Each row of numbers stands for one node and depends on some of the facts below. Use the named rows to name the rest.

There are 4 kinds of fact about the nodes: Φ, Σ, Ξ, Π.
z101 (Φ a) (Σ z645) (Ξ mevom) (Π h)
z105 (Φ c) (Ξ mevom) (Π g)
z122 (Φ d) (Σ z291) (Ξ mevom) (Π i)
z123 (Φ c) (Σ z513) (Ξ mevom) (Π i)
z139 (Φ a) (Σ z290) (Ξ toskar) (Π k)
z14 (Φ a) (Ξ mevom) (Π h)
z152 (Φ a) (Σ z752) (Ξ toskar) (Π i)
z157 (Φ c) (Σ z212) (Ξ mevom) (Π f)
z158 (Φ a) (Σ z517) (Ξ mevom) (Π i)
z16 (Φ a) (Σ z34) (Ξ mevom) (Π g)
z160 (Φ b) (Σ z152) (Ξ mevom) (Π f)
z165 (Φ a) (Σ z139) (Ξ mevom) (Π j)
z168 (Φ e) (Ξ toskar) (Π g)
z178 (Φ e) (Σ z342) (Ξ dasken) (Π h)
z195 (Φ c) (Σ z101) (Ξ dasken) (Π g)
z199 (Φ d) (Ξ mevom) (Π i)
z208 (Φ c) (Σ z854) (Ξ mevom) (Π h)
z212 (Φ e) (Σ z245) (Ξ toskar) (Π j)
z222 (Φ a) (Σ z767) (Ξ mevom) (Π k)
z227 (Φ a) (Ξ mevom) (Π f)
z23 (Φ e) (Σ z385) (Ξ mevom) (Π h)
z245 (Φ a) (Σ z607) (Ξ mevom) (Π k)
z251 (Φ b) (Σ z644) (Ξ mevom) (Π g)
z266 (Φ b) (Σ z839) (Ξ toskar) (Π g)
z269 (Φ b) (Ξ toskar) (Π g)
z274 (Φ c) (Ξ mevom) (Π h)
z278 (Φ d) (Ξ toskar) (Π f)
z284 (Φ d) (Σ z158) (Ξ toskar) (Π i)
z286 (Φ b) (Σ z917) (Ξ mevom) (Π g)
z29 (Φ a) (Σ z157) (Ξ mevom) (Π j)
z290 (Φ c) (Σ z29) (Ξ toskar) (Π f)
z291 (Φ e) (Ξ dasken) (Π k)
z296 (Φ e) (Ξ mevom) (Π h)
z299 (Φ a) (Σ z974) (Ξ mevom) (Π f)
z310 (Φ b) (Σ z650) (Ξ dasken) (Π f)
z327 (Φ b) (Ξ toskar) (Π k)
z336 (Φ e) (Σ z978) (Ξ toskar) (Π f)
z34 (Φ a) (Σ z122) (Ξ toskar) (Π g)
z342 (Φ a) (Σ z296) (Ξ mevom) (Π f)
z347 (Φ e) (Σ z490) (Ξ mevom) (Π f)
z358 (Φ b) (Σ z336) (Ξ mevom) (Π j)
z360 (Φ e) (Σ z852) (Ξ mevom) (Π f)
z363 (Φ e) (Ξ dasken) (Π g)
z368 (Φ d) (Ξ toskar) (Π j)
z371 (Φ e) (Σ z266) (Ξ dasken) (Π h)
z375 (Φ a) (Σ z360) (Ξ mevom) (Π h)
z381 (Φ e) (Ξ toskar) (Π i)
z385 (Φ a) (Σ z95) (Ξ mevom) (Π f)
z392 (Φ b) (Σ z278) (Ξ mevom) (Π j)
z40 (Φ c) (Ξ dasken) (Π f)
z437 (Φ c) (Ξ dasken) (Π f)
z444 (Φ b) (Σ z55) (Ξ mevom) (Π k)
z450 (Φ a) (Σ z821) (Ξ mevom) (Π g)
z452 (Φ d) (Σ z56) (Ξ mevom) (Π h)
z463 (Φ c) (Σ z665) (Ξ toskar) (Π i)
z470 (Φ a) (Σ z85) (Ξ toskar) (Π g)
z473 (Φ b) (Σ z470) (Ξ toskar) (Π i)
z483 (Φ c) (Σ z160) (Ξ mevom) (Π j)
z485 (Φ a) (Σ z437) (Ξ dasken) (Π f)
z490 (Φ d) (Σ z998) (Ξ toskar) (Π j)
z491 (Φ b) (Ξ mevom) (Π k)
z498 (Φ b) (Σ z310) (Ξ mevom) (Π k)
z499 (Φ b) (Σ z835) (Ξ mevom) (Π f)
z50 (Φ e) (Σ z596) (Ξ mevom) (Π j)
z501 (Φ a) (Ξ dasken) (Π j)
z502 (Φ a) (Ξ mevom) (Π i)
z505 (Φ b) (Ξ dasken) (Π i)
z506 (Φ c) (Σ z655) (Ξ toskar) (Π g)
z513 (Φ b) (Σ z368) (Ξ toskar) (Π j)
z517 (Φ b) (Σ z662) (Ξ mevom) (Π i)
z542 (Φ a) (Σ z784) (Ξ mevom) (Π f)
z55 (Φ b) (Σ z577) (Ξ mevom) (Π j)
z557 (Φ a) (Ξ mevom) (Π f)
z56 (Φ c) (Ξ mevom) (Π j)
z568 (Φ a) (Σ z773) (Ξ dasken) (Π f)
z570 (Φ c) (Ξ dasken) (Π f)
z573 (Φ a) (Σ z358) (Ξ dasken) (Π j)
z577 (Φ b) (Ξ toskar) (Π h)
z583 (Φ d) (Σ z893) (Ξ mevom) (Π j)
z596 (Φ d) (Σ z444) (Ξ mevom) (Π g)
z607 (Φ a) (Σ z222) (Ξ toskar) (Π f)
z618 (Φ c) (Σ z381) (Ξ toskar) (Π i)
z62 (Φ a) (Σ z506) (Ξ mevom) (Π k)
z621 (Φ b) (Σ z347) (Ξ mevom) (Π f)
z629 (Φ b) (Ξ mevom) (Π g)
z631 (Φ a) (Ξ mevom) (Π g)
z638 (Φ b) (Ξ toskar) (Π g)
z644 (Φ a) (Σ z618) (Ξ dasken) (Π g)
z645 (Φ a) (Σ z861) (Ξ toskar) (Π f)
z650 (Φ a) (Σ z123) (Ξ mevom) (Π f)
z654 (Φ b) (Ξ mevom) (Π i)
z655 (Φ d) (Σ z956) (Ξ toskar) (Π f)
z658 (Φ d) (Ξ toskar) (Π i)
z662 (Φ b) (Σ z483) (Ξ dasken) (Π f)
z665 (Φ b) (Σ z629) (Ξ mevom) (Π f)
z667 (Φ e) (Ξ mevom) (Π h)
z671 (Φ a) (Σ z876) (Ξ toskar) (Π h)
z675 (Φ b) (Σ z392) (Ξ mevom) (Π g)
z686 (Φ d) (Σ z284) (Ξ dasken) (Π g)
z691 (Φ d) (Ξ toskar) (Π h)
z692 (Φ a) (Σ z570) (Ξ toskar) (Π f)
z699 (Φ a) (Ξ dasken) (Π i)
z71 (Φ a) (Ξ toskar) (Π f)
z733 (Φ a) (Σ z764) (Ξ mevom) (Π f)
z734 (Φ a) (Ξ mevom) (Π g)
z738 (Φ d) (Σ z82) (Ξ dasken) (Π f)
z74 (Φ d) (Ξ dasken) (Π h)
z741 (Φ a) (Ξ mevom) (Π g)
z743 (Φ e) (Ξ mevom) (Π g)
z752 (Φ b) (Ξ mevom) (Π k)
z761 (Φ a) (Ξ toskar) (Π j)
z764 (Φ e) (Σ z485) (Ξ dasken) (Π f)
z767 (Φ a) (Σ z50) (Ξ dasken) (Π g)
z770 (Φ b) (Ξ mevom) (Π f)
z773 (Φ c) (Σ z848) (Ξ toskar) (Π j)
z784 (Φ c) (Σ z733) (Ξ toskar) (Π f)
z796 (Φ e) (Ξ dasken) (Π k)
z810 (Φ a) (Σ z16) (Ξ mevom) (Π h)
z82 (Φ b) (Σ z371) (Ξ mevom) (Π g)
z821 (Φ b) (Σ z62) (Ξ mevom) (Π k)
z835 (Φ b) (Σ z375) (Ξ mevom) (Π f)
z837 (Φ a) (Σ z251) (Ξ toskar) (Π f)
z839 (Φ c) (Σ z686) (Ξ toskar) (Π k)
z848 (Φ a) (Σ z850) (Ξ dasken) (Π j)
z85 (Φ c) (Σ z286) (Ξ mevom) (Π g)
z850 (Φ a) (Σ z897) (Ξ toskar) (Π k)
z852 (Φ a) (Ξ toskar) (Π i)
z854 (Φ a) (Σ z967) (Ξ toskar) (Π j)
z861 (Φ a) (Σ z667) (Ξ dasken) (Π k)
z866 (Φ c) (Σ z165) (Ξ mevom) (Π i)
z876 (Φ e) (Σ z542) (Ξ mevom) (Π k)
z88 (Φ a) (Σ z23) (Ξ mevom) (Π i)
z882 (Φ e) (Ξ toskar) (Π h)
z884 (Φ a) (Ξ toskar) (Π h)
z893 (Φ d) (Σ z452) (Ξ mevom) (Π h)
z897 (Φ d) (Σ z557) (Ξ mevom) (Π g)
z90 (Φ c) (Ξ dasken) (Π f)
z917 (Φ e) (Σ z810) (Ξ mevom) (Π f)
z939 (Φ a) (Ξ mevom) (Π k)
z95 (Φ e) (Σ z498) (Ξ dasken) (Π f)
z956 (Φ b) (Σ z88) (Ξ dasken) (Π f)
z967 (Φ c) (Ξ dasken) (Π h)
z969 (Φ d) (Σ z299) (Ξ mevom) (Π j)
z971 (Φ a) (Σ z499) (Ξ mevom) (Π k)
z974 (Φ b) (Σ z208) (Ξ mevom) (Π h)
z978 (Φ b) (Σ z195) (Ξ toskar) (Π f)
z998 (Φ c) (Σ z583) (Ξ mevom) (Π f)

Named rows:
[ -8   0   8  -6  11   2 -10   2  -1 -12   0  -2   3  -2   0  -8 -10  -5
   7  -2   3  -4  20  -4   9   1   3  16   2   1   0   7   7   0  -6   3]: z570
[ -7   0   8  -6  11   2 -10   2  -1 -12   0  -2   3  -2   0  -7 -11  -5
   7  -1   3  -5  21  -4  10   1   4  15   2   1   0   8   7   0  -6   3]: z90
[ -9  -3  -4   1   7  -2 -10  -1  -5  -1  -2   5   0  -4  -3   4  -8  -1
   6   0   0  -4  24   1   8   5  -4 -16   7  -2  -6  -5  13   0  -5  -4]: z956
[-11  -1  -2   0   5   3 -11  -2  -3  -3  -1   3  -2  -5  -3   2 -14  -1
   8   0   1  -2  23   0  10   3  -3  -1   4   0  -4  -4   9   3  -5  -3]: z568
[ -7  -1   8  -6  11   2 -10   2  -1 -12   0  -2   3  -2   0  -8 -11  -5
   7  -1   3  -4  20  -4   9   1   3  16   2   1   0   6   8   0  -6   3]: z437
[  7  -1   7   1  -1  -4  10   1  -2  -4   4 -11   4   3   3  -9  18  -2
  -3   2   4   2 -20   0   4  -3   2   3  -5  -2   6  28  -3  -3   3   3]: z998
[  9 -10   0  -1  -5  -2   9  -3   5   7   5  -1   0   6   6  -1  17   3
  -4   4  -1   5 -18   6  -2  -1  -6 -14  -3   1   6   6  -3  -4   8   5]: z897
[  9  -4  -1   3  -8  -4  14  -4  -1   1   5  -4  -4   6   1   1  18   2
  -3   1   3   5 -18   6  -1   0  -2 -11  -6   1   5   2  -2  -4   5   5]: z893
[ -6   7   7   0   7   8 -12   7   0 -14   0   2   5  -1   0  -2 -16  -2
  -1   4  -1  -5  24  -9  -4   1  14  29   0   6   0 -16  -2   1  -5  12]: z882
[  5  -4  -4   4 -11  -1  15  -4  -3   1   5  -4  -5   4   2   4  13   3
  -2   3   2   8 -18   5   2   0  -6 -11  -5   0   5   0  -1  -1   6   0]: z810
[ -5   6  -1   1   0   6  -8   3   1  -4  -1   7   1  -4  -4   7 -18   0
   3   2  -6  -3  31  -5  -6   3   7   8   3   6  -4 -26   5   2  -3   4]: z884
[ -4   6  -1   1   0   6  -8   3   1  -4   0   8   1  -4  -3   7 -17   0
   3   2  -6  -3  32  -5  -5   2   7   6   3   5  -4 -25   4   2  -3   5]: z671
[ -5  -3   1  -3   5   3  -6  -3   0  -7   2   5  -5   1  -3   3 -11  -1
   7  -2   2  -1  22   3   4   3   0   1   2   4  -1 -18   9  -1  -4   5]: z74
[ 18  -7 -10 -22  -7   2  11  -4   8   8  -1  10 -12   8   7   7  -1   5
  -4 -11  -4   7 -37   9  -3  -4 -13 -12  -5  -2   2 -15 -21  -1   7 -11]: z165
[  5  -5  -2 -25  -4   5   6  -1  12   1   6  -3  -8  15   8  -6   2   3
 -11  -7   3   7 -44   5  -9  -4  -6  21  -5   0   3  -8 -25  -1   3  -3]: z50
[  5   2  -1 -29   9   7 -12   7  15  -7  -5  12  -1   7   5  -1 -23  -1
  -2 -11 -10  -6   9  -8 -15  -2   6  24   4   4  -6 -24 -12  -1  -5   1]: z773
[  1  -3   3  17  -6  -7   8  -2  -6  13  -1  -8   5  -3  -2  -2  16   1
  -1   4   2   4 -17   4   2  -1  -7 -19  -2  -4   4   6   5  -2   5  -8]: z752
[-10   8   4  11   5   3 -16   4  -2   3  -2   3  10 -11  -4   1 -15  -3
   3   5  -6  -7  34  -8   0   2   7   6   6   1  -5  -2   8   5  -5   2]: z850
[  0   0   4  10  -8  -6   8  -5   1  15   9 -10   4  -1  -6  -3  18  -1
  -6   3   3   3 -12   8  -1   0  -3 -12  -2  -2   1  15   3   1   3  -3]: z444
[  3  -3  -2  12  -4 -10   6   0  -7  10   4  -7   5  -3   1   0  21   1
  -5   7   1   1 -13   4   7   2  -5 -32   0  -6   1  25   3  -2   4  -3]: z821

Name these rows:
No name comes twice in this set of rows, the named rows included.
[  2   9   1  13  -1  -9  17   1 -11 -12 -12 -14  -2   1  -2  -8  23  -1
   4  -3   9   1 -26  -6  -1  -5   7  11  -5  -7   3  37   4  -2  -1  -1] : z123
[ -9  19  -1  12   4   1 -10   5  -9  -3  -8   0   1  -9 -12   4 -18  -3
   4  -4   0  -8  26  -9  -5   1  11  13   4  -2  -8 -10   5   5 -10  -5] : z852
[ -6   0   8  -5   9   9 -17   7   6  -7   0   5   9  -1   6  -4 -18  -2
  -2   7  -5  -5  23  -9  -3   0  10  26   3   7   0 -13  -3   1  -2  12] : z168
[  0   8  -8  14  -7  -8  13   0 -15  -2  -4 -11  -5  -2  -4   2  16   1
  -1   0   7   3 -24  -1   5   0  -2 -12  -3  -9   0  21   0   1  -1  -9] : z88
[  0  -1   7 -11  10   4 -15  10   6  -9   4   4  12   0   8  -4 -12  -3
  -2   6  -8  -7  30 -10  -1   2   7   9   5   6  -2  -5   0  -2  -3  11] : z506
[  4   9  -4  14  -7 -10  15  -3 -11   5  -4  -8  -5  -2  -9   2  17   1
  -2  -6   7   1 -20   4   0  -1   0 -16  -3  -8  -1  15   2   0  -1  -9] : z654
[ 14  -8  -4 -26  -2   0  12   1  10  -2   0   1  -7  15  10  -5   7   3
  -6 -10  -1   6 -40   2  -9  -5  -6   6  -4  -1   3   1 -18  -5   4  -4] : z56
[  0   0   3  10  -7  -2   7  -4  -2  11   9 -10   3  -3  -2  -3  13  -1
  -4   6   3   4 -14   5   6  -1  -4  -6  -3  -2   3  20  -1   3   4  -4] : z222
[  0  -1  -1  -5   3   3 -12   0  11   5   1  14   5  -3  -2   7 -11   0
   1   2 -10  -6  36  -1  -9   3   6  -6   6   6  -6 -14   6   1  -1   8] : z266
[-10  -9   1 -11   1   8 -11  -4   8   2   9   5  -2   0  -1   2 -18  -1
   4   1  -3   2  23   5   5   3  -7   5   4   6  -2 -23   6   2  -2   0] : z767
[-12  -4  -5   7   6  -2  -7  -4  -4  -1 -12   6  -3  -4  -5   3  -6   0
  12  -2   0  -3  22  -1   2   2  -2  -6   7  -1  -5  -4  19   0  -3  -3] : z310
[  5  -8   3  -4  -8  -1   7  -5   9  11  13  -5   0   8   1  -3  15   2
  -7   3   1   6 -17   9  -5   0  -6  -5  -4   2   5   0  -5  -3   6   5] : z596
[ 10 -11  -5  -4  -9  -4  11  -7   8   9   6   4  -2   4   3   4  20   3
  -5   4  -2   4 -13  10  -2   1  -5 -25  -2   1   2  14   0  -2   9   4] : z82
[-10  18   0  16   3   1 -10   7 -11  -2 -10  -2   2 -10 -11   3 -22  -3
   5  -5  -1  -6  22 -10  -4   1   8  14   3  -2  -7 -21   5   4 -10  -9] : z152

Now the same nodes, written a new way:
Known rows:
[  7 -17  -8   1  -6  23 -11  -9   8   7  19 -10   2   2   0]: z23
[-26  21  20   8 -13 -10   3  -2  23 -10 -26  -4  10   0  -5]: z850
[  7  -3  -3 -13 -12 -26  -7  12   0 -23  12   5   2 -18  13]: z848
[ -3 -23  -7   2   9  -3 -22   2   1  11   8 -17  -8   7 -16]: z483
[-23 -10  25  -9  -2 -13  -7 -10  16   9 -36 -18   1  11 -19]: z839
[ 20 -18   3 -31 -12 -15 -16  -1  -4   0   6  -2   1  -5  16]: z371
[  9  10  -5  15   1   6 -10   7  -3  -7  19  11   1  -3 -11]: z631
[  0   9 -20  15 -13   0  -8  14   7  -1   7  10  -3 -11 -20]: z939
[ -3  -8 -22  11 -12  10  -4   9  20  -1   7   2   6 -12  -7]: z498
[  6 -16 -14 -19   1 -12  31   6   0  -1   4  18  -5 -24  24]: z956
[ 11  10  -6  14   3   5 -10   7  -6  -6  20  11   2  -2 -12]: z734
[ -3   3 -23   7   8   7  20   4 -12  22   5  19  -9 -10   1]: z770
[ 10  -8  -7   0   9  15 -13  13  -6   0  11 -17   1   9  -7]: z596
[ 28  -3   6 -16 -10 -11 -16   2 -12 -23  13  14  10 -10   7]: z505
[ -4   2 -24   8  12   6  18   7  -3  21   5  11  -6  -6  10]: z665
[ -4  18  35   4  -1   5 -11 -15  12 -13 -15  -1  24  13   6]: z473
[-12  23  30  10   2  -4   2 -12  12 -13 -16  -3  11   9   8]: z470
[-15  25  34   5  -6  -3   3 -15   3 -13 -10   5  12   6  -7]: z884
[ -4   6 -20  15  -8  -1  -9  18  15  -3   6   2   0  -7 -10]: z971
[  9  -7 -10  -1  -9  15 -17 -11  -9  11  12  -5   0   4  -8]: z296

Name these rows:
No name comes twice in this set of rows, the named rows included.
[-24  18  14   1   6  -5  30 -15   5  11 -30   5   5   3  17] : z978
[ -6   3 -24   4  15   1  14   8   2  28   6  13  -5  -5   8] : z160
[ -7   8 -17  12  -3   1 -11  13   4  -7  19  -1   3  -1  -3] : z165
[ 30   1  12 -13  -7 -16 -12   7  -8 -28  16  17   4 -10   5] : z699
[ 24 -30   3 -18   1 -15 -11   3 -13 -18  -1 -11 -11   0   8] : z195
[-22   3  31  -4  -2  -1  -3 -12   3  -5 -23 -24   8   5  -3] : z490
[-22  -9  28  -5  -1  -5  -4 -18   5  -5 -26 -24   3  15 -11] : z773
[ 20 -15   9 -24  -8 -12  -9   3 -20 -14   6  -2  -4 -15  -3] : z74
[-21   9  24  -8   9   2  33 -16  -8  14 -30  -2  -8   1  -7] : z278
[ 22 -20  11 -27   8 -19 -17  12  -4  -5   5  -3  -1 -10   6] : z686
[-20  18  20   2 -20  -4   2 -13  11  -2 -30   5  15  -5 -14] : z327
[ 12 -27 -12 -31  -7  -6  29  -6  -1   9   0   6 -15 -16  24] : z95
[-21   8  21 -19 -18   7  -1 -16   3   0 -20 -17  16  21   2] : z212
[  4  -6 -29   8   3  10  13  -6  -9  28  -7  -5 -20   1  20] : z917

